Below are the code and all the weights of a small trained network. Each question names an input and a class and asks about switching units off, where a switched-off unit gives its printed mean instead of its output.

import numpy as np


def w(rows, s, z=0):
    codes = np.array(rows[::2]) - 128.0
    scale = np.full(codes.shape[1], s)
    scale[-1] = z or s
    return codes * scale


def f(y):
    return np.maximum(y, 0)


def log_softmax(a):
    a = a - a.max(-1, keepdims=True)
    return a - np.log(np.exp(a).sum(-1, keepdims=True))


def net(x, mask):
    res = np.array(x, float).reshape(1, 6) / 4 @ E
    y = f(res @ A[0][:, :-1].T + A[0][:, -1])
    res = res + np.where(mask, y, B[0][:, -1]) @ B[0][:, :-1]
    return log_softmax(res[-1] @ U[:, :-1].T + U[:, -1])


A, B = {}, {}
E = w([
[102,121,96,108,150,149,109,114,125,135,121,128],'x0',
[181,172,7,147,155,86,106,82,97,167,144,178],'x1',
[106,23,109,187,108,130,151,62,199,106,162,124],'x2',
[133,130,109,92,82,133,130,137,145,156,123,129],'x3',
[146,163,132,143,137,163,131,133,167,150,152,127],'x4',
[154,143,195,135,144,88,15,71,149,160,75,135],'x5',
],0.015)
A[0] = w([
[117,148,92,129,122,114,113,124,141,142,116,161,183],'N1',
[91,64,117,144,126,166,166,138,145,113,144,96,119],'N2',
[99,147,112,122,159,110,138,126,114,175,139,84,104],'N3',
[128,151,133,142,99,106,114,110,155,162,150,127,123],'N4',
[127,123,170,130,117,117,65,92,164,136,105,136,26],'N5',
[155,55,114,151,114,112,141,51,191,119,141,142,38],'N6',
[138,72,108,172,108,115,108,78,171,132,144,133,2],'N7',
[105,252,165,58,152,159,133,225,28,122,98,131,121],'N8',
[148,116,194,121,117,109,19,67,172,142,106,138,52],'N9',
[125,138,134,142,131,105,78,137,128,128,109,159,181],'N10',
[143,60,117,155,120,115,139,73,177,130,141,137,167],'N11',
[206,252,104,122,138,59,17,115,58,147,103,158,81],'N12',
[151,183,133,99,153,90,92,90,130,155,111,130,101],'N13',
[122,74,127,115,121,168,202,152,164,113,146,123,125],'N14',
[121,163,142,176,147,90,94,99,92,136,126,123,168],'N15',
[97,114,186,93,128,162,141,139,150,107,115,120,191],'N16',
[112,135,146,107,113,126,156,124,129,115,146,152,109],'N17',
[127,78,158,125,133,146,137,116,120,137,148,105,109],'N18',
[170,144,57,147,125,97,145,91,118,115,165,160,57],'N19',
[95,80,152,144,127,128,167,142,149,135,147,95,124],'N20',
[185,149,37,167,136,82,154,86,116,137,119,169,61],'N21',
[104,93,142,121,132,164,177,155,148,128,120,98,110],'N22',
[82,126,111,149,109,103,84,156,121,149,138,116,164],'N23',
[65,123,242,82,120,182,97,169,144,122,104,94,40],'N24',
[120,160,61,134,135,142,230,184,73,105,158,134,37],'N25',
],0.011,0.012)
B[0] = w([
[167,128,148,152,158,105,129,121,118,100,133,133,172],'N1',
[99,157,159,165,116,123,137,136,141,125,152,157,187],'N2',
[143,116,173,142,101,103,141,140,124,102,112,115,139],'N3',
[138,113,122,127,149,120,115,122,102,104,117,132,147],'N4',
[83,121,105,159,146,141,130,145,119,128,127,49,157],'N5',
[213,142,111,115,137,117,123,129,111,136,120,91,176],'N6',
[186,111,127,85,142,133,122,108,142,131,119,147,158],'N7',
[136,119,103,163,136,108,123,141,117,157,146,9,253],'N8',
[141,128,95,145,137,102,136,157,94,154,150,22,194],'N9',
[168,139,138,128,123,151,132,126,159,144,139,119,176],'N10',
[75,142,152,127,113,132,137,153,117,120,125,121,196],'N11',
[89,116,148,96,110,152,141,104,148,93,109,254,253],'N12',
[125,121,146,121,131,138,140,114,137,100,128,163,180],'N13',
[63,112,124,137,146,119,116,122,110,106,106,150,194],'N14',
[158,132,106,97,109,124,123,130,132,140,125,137,181],'N15',
[99,122,99,132,120,135,119,125,118,150,133,72,198],'N16',
[112,145,118,145,155,143,119,109,137,128,149,135,142],'N17',
[99,122,138,121,104,127,130,113,115,134,118,134,153],'N18',
[112,136,122,134,137,139,124,146,116,165,134,28,172],'N19',
[94,159,105,118,123,165,125,135,164,160,139,159,177],'N20',
[137,120,120,152,129,107,122,158,116,146,137,21,193],'N21',
[98,111,135,123,101,126,144,145,116,119,111,146,176],'N22',
[154,139,150,150,147,146,132,123,141,131,138,125,149],'N23',
[234,137,123,113,153,108,128,109,128,113,126,134,199],'N24',
[215,125,137,95,133,121,97,102,139,141,112,97,196],'N25',
],0.018,0.024)
U = w([
[69,112,111,187,123,84,144,207,113,154,165,46,49],'0',
[255,135,137,68,154,74,102,97,155,129,103,105,251],'1',
[38,128,191,96,87,152,177,101,206,49,89,244,55],'2',
],0.0099,0.0022)

Each question gives the input, the list of numbers given to net, and the class t.
The units are the neurons (one row each of A and B). Each row of codes is followed by its name. A weight is (code - 128) times the scale printed after its matrix; where a second scale follows, it is the last column's (A, B and U).
mask holds one flag per neuron, in row order. A switched-off neuron (its flag False) gives its mean, the last column of its row in B, instead of its output. The means were averaged over made-up inputs and are rounded, as every weight is.
A unit's drop is (log p(t) with every unit on - log p(t) with that unit switched off) / (log p(t) with every unit on - log p(t) with every unit switched off).
The circuit of an input: a set's keep is (log p(t) with only the set's units on - log p(t) with every unit switched off) / (log p(t) with every unit on - log p(t) with every unit switched off). Starting from the 12 units with the biggest drops (on a tie, the unit counted first), units are removed one at a time, each time the one whose removal leaves the highest keep (on an exact tie, the one counted first), for as long as the keep stays at least 0.8.
units of the circuit, in order: the units of the circuit, biggest drop first
top k neurons: the k neurons with the biggest drops, biggest first
drop of u: that unit's drop, to one decimal
input [3,0,3,1,-4,-8], class 2: top 2 neurons -> (N8, N9)
input [-3,3,-1,2,-7,8], class 2: top neuron -> (N12)
input [4,-5,-1,-1,6,4], class 1: top 3 neurons -> (N24, N8, N11)
input [-4,7,0,-3,2,-5], class 1: top 2 neurons -> (N25, N8)
input [-2,-5,1,4,2,6], class 0: top 3 neurons -> (N9, N5, N25)
input [8,-1,5,-6,4,-1], class 2: top 2 neurons -> (N8, N9)
input [-7,1,8,-1,2,2], class 1: top 3 neurons -> (N6, N7, N8)
input [2,-1,1,3,6,5], class 0: top 3 neurons -> (N25, N9, N5)
input [3,-6,-4,0,-8,3], class 1: top 2 neurons -> (N24, N11)
input [4,-1,8,-7,-1,8], class 0: top 2 neurons -> (N9, N5)
input [-4,4,7,-2,7,1], class 1: top 2 neurons -> (N7, N6)
input [-5,3,-8,-8,-8,5], class 2: drop of N20 -> 0.0
input [6,7,-2,-1,-8,-8], class 1: drop of N25 -> 4.2
input [8,3,-7,-2,1,-8], class 1: units of the circuit, in order -> (N25)
input [3,6,-8,-2,-7,5], class 2: drop of N12 -> 2.0
